Below is a small trained network, with its code and all its weights. Each question gives an input and a target symbol and asks what happens when units are switched off, that is, made to give their printed mean instead of their output.

import numpy as np


def w(rows, s, z=0):
    codes = np.array(rows[::2]) - 128.0
    scale = np.full(codes.shape[1], s)
    scale[-1] = z or s
    return codes * scale


def norm(h):
    return h / np.sqrt((h * h).mean(-1, keepdims=True) + 1e-5)


def f(y):
    return y / 2 * (1 + np.tanh(0.7978845608 * (y + 0.044715 * y**3)))


def softmax(a):
    e = np.exp(a - a.max(-1, keepdims=True))
    return e / e.sum(-1, keepdims=True)


def log_softmax(a):
    a = a - a.max(-1, keepdims=True)
    return a - np.log(np.exp(a).sum(-1, keepdims=True))


def net(x, mask):
    ids = ['αγθλμξφψ'.index(c) for c in x.split()]
    T = len(ids)
    res = E[ids] + P[:T]
    u = 0
    for l in range(2):
        r = norm(res)
        for j in range(2):
            rows = slice(2 * j, 2 * j + 2)
            q, k, v = (r @ M[l][rows].T for M in (Q, K, V))
            z = softmax(np.where(np.tri(T) > 0, q @ k.T / 2**0.5, -1e9)) @ v
            o = O[l][rows]
            res = res + np.where(mask[u + j], z, o[:, -1]) @ o[:, :-1]
        u += 2
        y = f(norm(res) @ A[l][:, :-1].T + A[l][:, -1])
        res = res + np.where(mask[u : u + 4], y, B[l][:, -1]) @ B[l][:, :-1]
        u += 4
    return log_softmax(norm(res)[-1] @ U[:, :-1].T + U[:, -1])


Q, K, V, O, A, B = {}, {}, {}, {}, {}, {}
E = w([
[136,203,78,77,157,187,135,173],'α',
[182,161,131,42,103,171,110,118],'γ',
[108,140,71,40,160,92,115,144],'θ',
[111,149,61,8,213,158,129,151],'λ',
[118,145,92,61,170,107,125,21],'μ',
[150,99,247,73,165,74,91,197],'ξ',
[131,93,166,84,125,88,110,11],'φ',
[81,99,64,93,12,169,106,111],'ψ',
],0.017)
P = w([
[58,207,142,31,158,132,179,104],'0',
[89,196,147,39,129,131,172,102],'1',
[120,202,146,62,101,99,150,121],'2',
[135,211,127,81,111,74,100,112],'3',
[127,182,125,99,131,109,87,96],'4',
[130,115,111,91,138,156,133,113],'5',
[154,120,104,76,137,105,116,148],'6',
[146,125,119,109,133,86,47,123],'7',
[146,47,99,104,167,168,129,149],'8',
[142,104,112,138,168,104,51,143],'9',
[139,48,95,146,201,143,104,155],'10',
[137,93,137,172,188,121,24,164],'11',
[141,7,123,193,234,177,84,176],'12',
[205,40,73,148,180,124,46,163],'13',
],0.011)
Q[0] = w([
[143,155,139,185,128,139,185,159],'0.h0',
[115,138,120,214,41,114,165,133],'0.h0',
[134,222,131,146,76,25,124,137],'0.h1',
[156,145,94,34,102,131,5,123],'0.h1',
],0.012)
K[0] = w([
[63,172,190,59,150,106,153,106],'0.h0',
[196,173,145,64,243,110,154,98],'0.h0',
[172,138,118,86,80,83,248,138],'0.h1',
[237,50,56,219,166,121,105,139],'0.h1',
],0.011)
V[0] = w([
[191,134,218,194,111,230,37,143],'0.h0',
[19,70,75,186,95,160,109,164],'0.h0',
[109,50,205,189,56,153,92,143],'0.h1',
[95,33,189,106,151,57,93,2],'0.h1',
],0.0073)
O[0] = w([
[62,136,111,159,124,106,152,106,14],'0.h0',
[80,126,129,112,94,164,8,133,210],'0.h0',
[81,167,113,73,115,122,128,137,2],'0.h1',
[174,193,94,137,129,112,118,180,157],'0.h1',
],0.014,0.0073)
A[0] = w([
[101,51,198,1,161,75,122,60,254],'0.n0',
[199,83,221,97,82,201,82,98,187],'0.n1',
[107,215,100,46,117,154,137,114,184],'0.n2',
[89,61,150,167,137,187,129,26,133],'0.n3',
],0.0099,0.0052)
B[0] = w([
[79,160,108,253,103,131,139,99,203],'0.n0',
[127,113,61,105,170,48,126,89,248],'0.n1',
[65,133,148,69,138,55,69,120,166],'0.n2',
[121,164,78,157,79,73,113,146,146],'0.n3',
],0.012,0.015)
Q[1] = w([
[190,136,121,159,179,89,36,40],'1.h0',
[47,32,95,60,35,36,87,114],'1.h0',
[96,102,221,238,118,162,181,210],'1.h1',
[146,65,159,103,1,20,234,159],'1.h1',
],0.0068)
K[1] = w([
[110,100,148,156,180,138,109,181],'1.h0',
[76,110,125,104,157,139,61,136],'1.h0',
[109,169,113,104,126,90,255,109],'1.h1',
[137,153,75,99,170,107,125,109],'1.h1',
],0.012)
V[1] = w([
[119,145,170,152,149,64,2,180],'1.h0',
[212,109,170,196,71,27,118,16],'1.h0',
[231,76,123,104,76,105,142,199],'1.h1',
[172,187,56,31,93,113,128,27],'1.h1',
],0.0082)
O[1] = w([
[125,82,129,140,148,97,191,152,241],'1.h0',
[67,101,189,98,167,134,115,202,202],'1.h0',
[60,128,139,159,151,80,97,104,67],'1.h1',
[126,129,156,161,3,165,67,125,254],'1.h1',
],0.013,0.0094)
A[1] = w([
[121,121,1,110,28,146,49,174,254],'1.n0',
[118,101,192,75,172,58,127,48,145],'1.n1',
[212,90,165,175,26,102,91,109,173],'1.n2',
[105,216,103,13,99,125,116,223,15],'1.n3',
],0.0078,0.0015)
B[1] = w([
[108,159,183,102,138,136,54,97,254],'1.n0',
[84,57,79,110,129,95,152,130,135],'1.n1',
[82,85,50,116,160,227,168,191,177],'1.n2',
[179,254,38,243,212,68,170,96,141],'1.n3',
],0.0087,0.017)
U = w([
[130,116,121,250,107,134,136,88,150],'α',
[216,96,171,100,116,174,99,190,103],'γ',
[74,149,131,87,183,106,169,110,207],'θ',
[112,107,209,159,120,185,129,111,250],'λ',
[180,199,143,166,120,105,105,143,79],'μ',
[135,42,137,116,167,87,130,119,33],'ξ',
[179,87,114,145,139,167,143,74,213],'φ',
[85,137,151,133,114,130,51,89,135],'ψ',
],0.012,0.0018)

Each question gives the input, a string of symbols that net reads in full, and the target symbol t.
The units are the heads (2 rows each of Q, K, V and O) and the neurons (one row each of A and B). Each row of codes is followed by its name. A weight is (code - 128) times the scale printed after its matrix; where a second scale follows, it is the last column's (O, A, B and U).
mask holds one flag per unit, layer by layer, with each layer's heads first. A switched-off unit (its flag False) gives its mean, the last column of its rows in O or B, instead of its output. The means were averaged over made-up inputs and are rounded, as every weight is.
A unit's drop is (log p(t) with every unit on - log p(t) with that unit switched off) / (log p(t) with every unit on - log p(t) with every unit switched off).
The circuit of an input: a set's keep is (log p(t) with only the set's units on - log p(t) with every unit switched off) / (log p(t) with every unit on - log p(t) with every unit switched off). Starting from all 12 units, units are removed one at a time, each time the one whose removal leaves the highest keep (on an exact tie, the one counted first), for as long as the keep stays at least 0.8.
units of the circuit, in order: the units of the circuit, biggest drop first
k most important neurons: the k neurons with the biggest drops, biggest first
k most important neurons of layer l: the k neurons of layer l with the biggest drops, biggest first
heads that matter: for each layer, one digit per head in row order, 1 if its drop is at least 0.15 and else 0, layers parted by /
input μ φ γ, target μ: 2 most important neurons -> 1.n3, 0.n1
input α θ ψ γ λ ξ μ μ λ ψ μ θ φ γ, target μ: heads that matter -> 01 / 00
input α μ ψ θ ψ θ θ α γ φ μ, target μ: units of the circuit, in order -> 0.h1
input λ μ α α ξ μ, target θ: heads that matter -> 11 / 11
input φ λ α, target φ: units of the circuit, in order -> 0.h1, 0.h0
input μ ψ ξ φ μ ψ, target γ: 3 most important neurons -> 0.n1, 0.n0, 0.n3
input ψ μ μ θ θ ψ, target ξ: 3 most important neurons of layer 0 -> 0.n1, 0.n0, 0.n3
input ψ α α ψ μ λ μ φ α, target μ: 2 most important neurons -> 1.n3, 0.n0
input λ μ μ, target γ: heads that matter -> 11 / 10
input α μ θ γ φ, target λ: 3 most important neurons -> 0.n1, 0.n2, 1.n3
input γ φ φ, target μ: heads that matter -> 11 / 10
input φ θ μ ψ ξ ψ, target θ: units of the circuit, in order -> 0.h0, 0.h1, 1.h1
input μ λ θ α, target ξ: units of the circuit, in order -> 0.h1, 1.h1, 0.h0, 0.n0
input ψ ψ ψ φ μ α ψ ψ α ψ, target α: 2 most important neurons -> 0.n0, 0.n2
input ψ ψ μ μ μ μ α, target γ: units of the circuit, in order -> 0.n0
input μ α ψ ψ α φ α ψ ψ ξ λ, target θ: 3 most important neurons -> 0.n2, 0.n0, 0.n3
input γ θ μ, target ξ: units of the circuit, in order -> 0.h1, 1.n1, 1.n0, 1.h0
input φ θ α λ φ λ, target μ: units of the circuit, in order -> 1.n3, 1.h0, 0.n1, 0.h0
input ξ φ λ, target μ: heads that matter -> 11 / 10
input μ ξ λ ψ φ ψ ψ ψ ψ α α θ φ ψ, target μ: heads that matter -> 01 / 00
